Below are the code and all the weights of a small trained network. Each question names an input and a class and asks about switching units off, where a switched-off unit gives its printed mean instead of its output.

import numpy as np


def w(rows, s, z=0):
    codes = np.array(rows[::2]) - 128.0
    scale = np.full(codes.shape[1], s)
    scale[-1] = z or s
    return codes * scale


def f(y):
    return np.maximum(y, 0)


def log_softmax(a):
    a = a - a.max(-1, keepdims=True)
    return a - np.log(np.exp(a).sum(-1, keepdims=True))


def net(x, mask):
    res = np.array(x, float).reshape(1, 6) / 4 @ E
    y = f(res @ A[0][:, :-1].T + A[0][:, -1])
    res = res + np.where(mask, y, B[0][:, -1]) @ B[0][:, :-1]
    return log_softmax(res[-1] @ U[:, :-1].T + U[:, -1])


A, B = {}, {}
E = w([
[135,124,124,128,126,129,128],'x0',
[210,131,215,138,167,60,85],'x1',
[161,205,169,105,93,133,225],'x2',
[143,143,166,106,189,252,93],'x3',
[159,120,111,147,117,140,125],'x4',
[117,137,137,137,128,130,125],'x5',
],0.013)
A[0] = w([
[155,127,136,140,148,67,130,138],'neuron 1',
[83,110,76,134,90,123,151,178],'neuron 2',
[106,137,93,110,115,142,130,203],'neuron 3',
[194,180,194,130,117,115,216,92],'neuron 4',
[145,134,163,88,164,223,101,126],'neuron 5',
[93,91,92,145,157,112,40,255],'neuron 6',
[181,150,172,132,149,94,97,163],'neuron 7',
[128,93,137,140,162,112,46,151],'neuron 8',
[158,156,151,125,138,132,116,105],'neuron 9',
[151,182,144,118,107,156,248,140],'neuron 10',
[192,123,200,121,196,137,94,77],'neuron 11',
[124,150,83,138,110,120,174,198],'neuron 12',
[99,132,84,149,115,87,153,201],'neuron 13',
[161,135,156,155,114,21,104,146],'neuron 14',
[98,130,94,109,181,249,153,147],'neuron 15',
],0.017,0.0074)
B[0] = w([
[143,83,184,162,105,154,93,191],'neuron 1',
[67,164,24,132,141,113,151,214],'neuron 2',
[107,125,55,121,105,166,94,183],'neuron 3',
[38,7,139,53,154,73,226,237],'neuron 4',
[164,199,103,35,238,166,166,227],'neuron 5',
[193,28,8,217,167,172,84,251],'neuron 6',
[142,92,185,199,174,115,190,223],'neuron 7',
[133,180,157,133,162,65,15,217],'neuron 8',
[132,134,109,128,147,128,191,166],'neuron 9',
[170,246,190,95,14,103,159,237],'neuron 10',
[132,235,129,171,230,69,176,233],'neuron 11',
[49,166,119,128,55,106,127,197],'neuron 12',
[103,141,55,181,68,98,146,206],'neuron 13',
[143,25,238,160,69,153,73,242],'neuron 14',
[156,49,139,27,123,227,66,238],'neuron 15',
],0.021,0.019)
U = w([
[97,117,6,193,103,96,134,226],'0',
[149,84,86,37,173,158,52,250],'1',
[232,85,192,195,95,87,58,64],'2',
[204,192,146,140,252,55,83,51],'3',
[94,196,103,103,20,45,141,200],'4',
[184,181,186,1,69,194,163,30],'5',
[121,59,219,100,90,79,167,38],'6',
[136,161,173,64,212,75,231,182],'7',
],0.0089,0.0014)

Each question gives the input, the list of numbers given to net, and the class t.
The units are the neurons (one row each of A and B). Each row of codes is followed by its name. A weight is (code - 128) times the scale printed after its matrix; where a second scale follows, it is the last column's (A, B and U).
mask holds one flag per neuron, in row order. A switched-off neuron (its flag False) gives its mean, the last column of its row in B, instead of its output. The means were averaged over made-up inputs and are rounded, as every weight is.
A unit's drop is (log p(t) with every unit on - log p(t) with that unit switched off) / (log p(t) with every unit on - log p(t) with every unit switched off).
most important unit: the unit with the biggest drop
top k neurons: the k neurons with the biggest drops, biggest first
drop of u: that unit's drop, to one decimal
input [4,-3,-5,0,-8,1], class 0: most important unit	neuron 5
input [8,-1,-4,0,-7,1], class 0: top 3 neurons	neuron 15; neuron 5; neuron 14
input [-1,7,0,-6,-4,2], class 2: top 2 neurons	neuron 14; neuron 1
input [1,1,-1,6,-2,-3], class 3: top 2 neurons	neuron 11; neuron 4
input [1,1,0,-5,-8,-7], class 2: top 2 neurons	neuron 14; neuron 4
input [-3,0,4,-2,8,-2], class 4: top 2 neurons	neuron 10; neuron 15
input [1,1,7,-8,3,-6], class 6: top 2 neurons	neuron 4; neuron 14
input [4,3,0,-5,-2,-3], class 2: top 2 neurons	neuron 4; neuron 14
input [8,1,-3,-8,8,-6], class 2: top 3 neurons	neuron 14; neuron 1; neuron 4
input [8,8,5,2,-3,-3], class 7: drop of neuron 11	6.1
input [-3,2,-8,7,5,-2], class 3: drop of neuron 11	0.6
input [-8,-3,2,-4,0,2], class 4: drop of neuron 6	0.3
